Below is a small trained network, with its code and all its weights. Each question gives an input and a class and asks what happens when units are switched off, that is, made to give their printed mean instead of their output.

import numpy as np


def w(rows, s, z=0):
    codes = np.array(rows[::2]) - 128.0
    scale = np.full(codes.shape[1], s)
    scale[-1] = z or s
    return codes * scale


def norm(h):
    return h / np.sqrt((h * h).mean(-1, keepdims=True) + 1e-5)


def f(y):
    return y / 2 * (1 + np.tanh(0.7978845608 * (y + 0.044715 * y**3)))


def log_softmax(a):
    a = a - a.max(-1, keepdims=True)
    return a - np.log(np.exp(a).sum(-1, keepdims=True))


def net(x, mask):
    res = np.array(x, float).reshape(1, 4) / 4 @ E
    u = 0
    for l in range(4):
        y = f(norm(res) @ A[l][:, :-1].T + A[l][:, -1])
        res = res + np.where(mask[u : u + 4], y, B[l][:, -1]) @ B[l][:, :-1]
        u += 4
    return log_softmax(norm(res)[-1] @ U[:, :-1].T + U[:, -1])


A, B = {}, {}
E = w([
[196,97,101,159,126,107,107,96,36],'x0',
[128,143,125,122,228,164,156,138,119],'x1',
[186,116,100,74,121,254,91,184,157],'x2',
[143,82,192,164,142,122,186,27,130],'x3',
],0.0075)
A[0] = w([
[103,83,98,92,138,19,246,133,228,255],'0.n1',
[208,136,142,125,148,69,193,165,109,97],'0.n2',
[126,236,223,214,122,195,63,133,69,94],'0.n3',
[156,128,83,51,251,190,189,72,253,178],'0.n4',
],0.0047,0.0015)
B[0] = w([
[129,30,200,86,44,142,154,220,178,242],'0.n1',
[76,171,26,59,51,49,65,51,118,139],'0.n2',
[131,42,192,106,57,71,203,113,122,123],'0.n3',
[102,153,85,232,254,191,134,103,71,252],'0.n4',
],0.0065,0.0031)
A[1] = w([
[105,176,144,180,130,201,136,67,179,253],'1.n1',
[50,47,115,252,13,133,166,39,186,63],'1.n2',
[96,169,150,137,237,112,181,151,144,82],'1.n3',
[218,48,3,129,103,66,58,139,7,171],'1.n4',
],0.0052,0.0024)
B[1] = w([
[137,98,88,65,153,31,203,94,132,179],'1.n1',
[144,87,181,57,164,87,176,129,155,197],'1.n2',
[139,179,72,173,156,133,156,185,152,164],'1.n3',
[152,216,209,144,69,255,192,107,85,254],'1.n4',
],0.0095,0.0056)
A[2] = w([
[63,176,43,69,60,73,72,135,167,126],'2.n1',
[144,143,171,97,16,176,72,211,46,249],'2.n2',
[103,181,79,120,255,182,130,180,179,79],'2.n3',
[62,231,155,160,171,93,80,13,188,49],'2.n4',
],0.0058,0.002)
B[2] = w([
[43,69,146,176,206,50,121,159,69,149],'2.n1',
[120,184,137,207,81,83,120,55,88,255],'2.n2',
[254,54,9,163,98,154,167,148,137,219],'2.n3',
[140,146,159,98,142,198,169,111,139,117],'2.n4',
],0.0093,0.0056)
A[3] = w([
[110,145,219,167,124,108,125,143,110,56],'3.n1',
[87,152,95,126,137,138,197,191,189,143],'3.n2',
[154,147,106,105,187,158,145,2,103,117],'3.n3',
[126,180,80,189,153,60,121,159,205,252],'3.n4',
],0.0071,0.0021)
B[3] = w([
[209,94,146,113,140,181,98,117,121,208],'3.n1',
[190,108,140,195,47,203,125,102,66,217],'3.n2',
[28,170,124,71,172,111,1,142,178,254],'3.n3',
[195,60,117,60,164,139,56,198,54,229],'3.n4',
],0.0083,0.0032)
U = w([
[29,170,123,128,231,116,84,84,122,75],'0',
[64,74,136,180,95,50,13,200,57,79],'1',
[139,255,169,191,25,166,114,39,80,176],'2',
[52,139,87,105,110,102,76,95,212,4],'3',
[115,50,213,102,91,36,194,94,184,174],'4',
[196,62,42,182,152,162,173,164,129,205],'5',
],0.0084,0.0038)

Each question gives the input, the list of numbers given to net, and the class t.
The units are the neurons (one row each of A and B). Each row of codes is followed by its name. A weight is (code - 128) times the scale printed after its matrix; where a second scale follows, it is the last column's (A, B and U).
mask holds one flag per neuron, layer by layer. A switched-off neuron (its flag False) gives its mean, the last column of its row in B, instead of its output. The means were averaged over made-up inputs and are rounded, as every weight is.
A unit's drop is (log p(t) with every unit on - log p(t) with that unit switched off) / (log p(t) with every unit on - log p(t) with every unit switched off).
The circuit of an input: a set's keep is (log p(t) with only the set's units on - log p(t) with every unit switched off) / (log p(t) with every unit on - log p(t) with every unit switched off). Starting from the 12 units with the biggest drops (on a tie, the unit counted first), units are removed one at a time, each time the one whose removal leaves the highest keep (on an exact tie, the one counted first), for as long as the keep stays at least 0.8.
units of the circuit, in order: the units of the circuit, biggest drop first
top k neurons: the k neurons with the biggest drops, biggest first
k most important neurons of layer l: the k neurons of layer l with the biggest drops, biggest first
drop of u: that unit's drop, to one decimal
input [2,3,-2,7], class 4: units of the circuit, in order	1.n2, 1.n4
input [6,-3,-6,4], class 4: units of the circuit, in order	1.n2
input [-3,-4,3,-7], class 1: units of the circuit, in order	1.n4, 2.n1
input [-8,-2,2,-4], class 5: units of the circuit, in order	2.n3, 1.n4
input [7,6,7,-3], class 2: units of the circuit, in order	1.n4, 2.n2
input [7,7,-2,8], class 0: top 2 neurons	3.n3, 2.n2
input [5,7,-5,-2], class 2: units of the circuit, in order	1.n4, 0.n2
input [-2,-8,0,0], class 4: top 2 neurons	1.n2, 1.n4
input [0,1,4,6], class 0: top 2 neurons	3.n3, 1.n1
input [-2,6,-8,-4], class 5: units of the circuit, in order	1.n3, 2.n3
input [4,7,-4,1], class 0: 2 most important neurons of layer 3	3.n3, 3.n2
input [-4,-2,1,2], class 4: top 4 neurons	0.n1, 1.n2, 1.n1, 2.n3
input [-3,0,-2,1], class 4: top 2 neurons	0.n1, 1.n4
input [5,-1,-8,-8], class 2: units of the circuit, in order	1.n4
input [-6,5,-7,-7], class 5: top 2 neurons	2.n3, 1.n3
input [-5,-7,-2,-1], class 4: 3 most important neurons of layer 1	1.n2, 1.n4, 1.n3
input [-2,-7,-3,-5], class 1: drop of 2.n1	0.4
input [-7,-7,-1,-5], class 1: drop of 1.n4	0.4
input [3,-3,1,-8], class 2: drop of 1.n4	0.2
input [-7,-6,-4,-6], class 1: drop of 2.n1	0.1
input [2,1,5,-6], class 2: units of the circuit, in order	2.n2
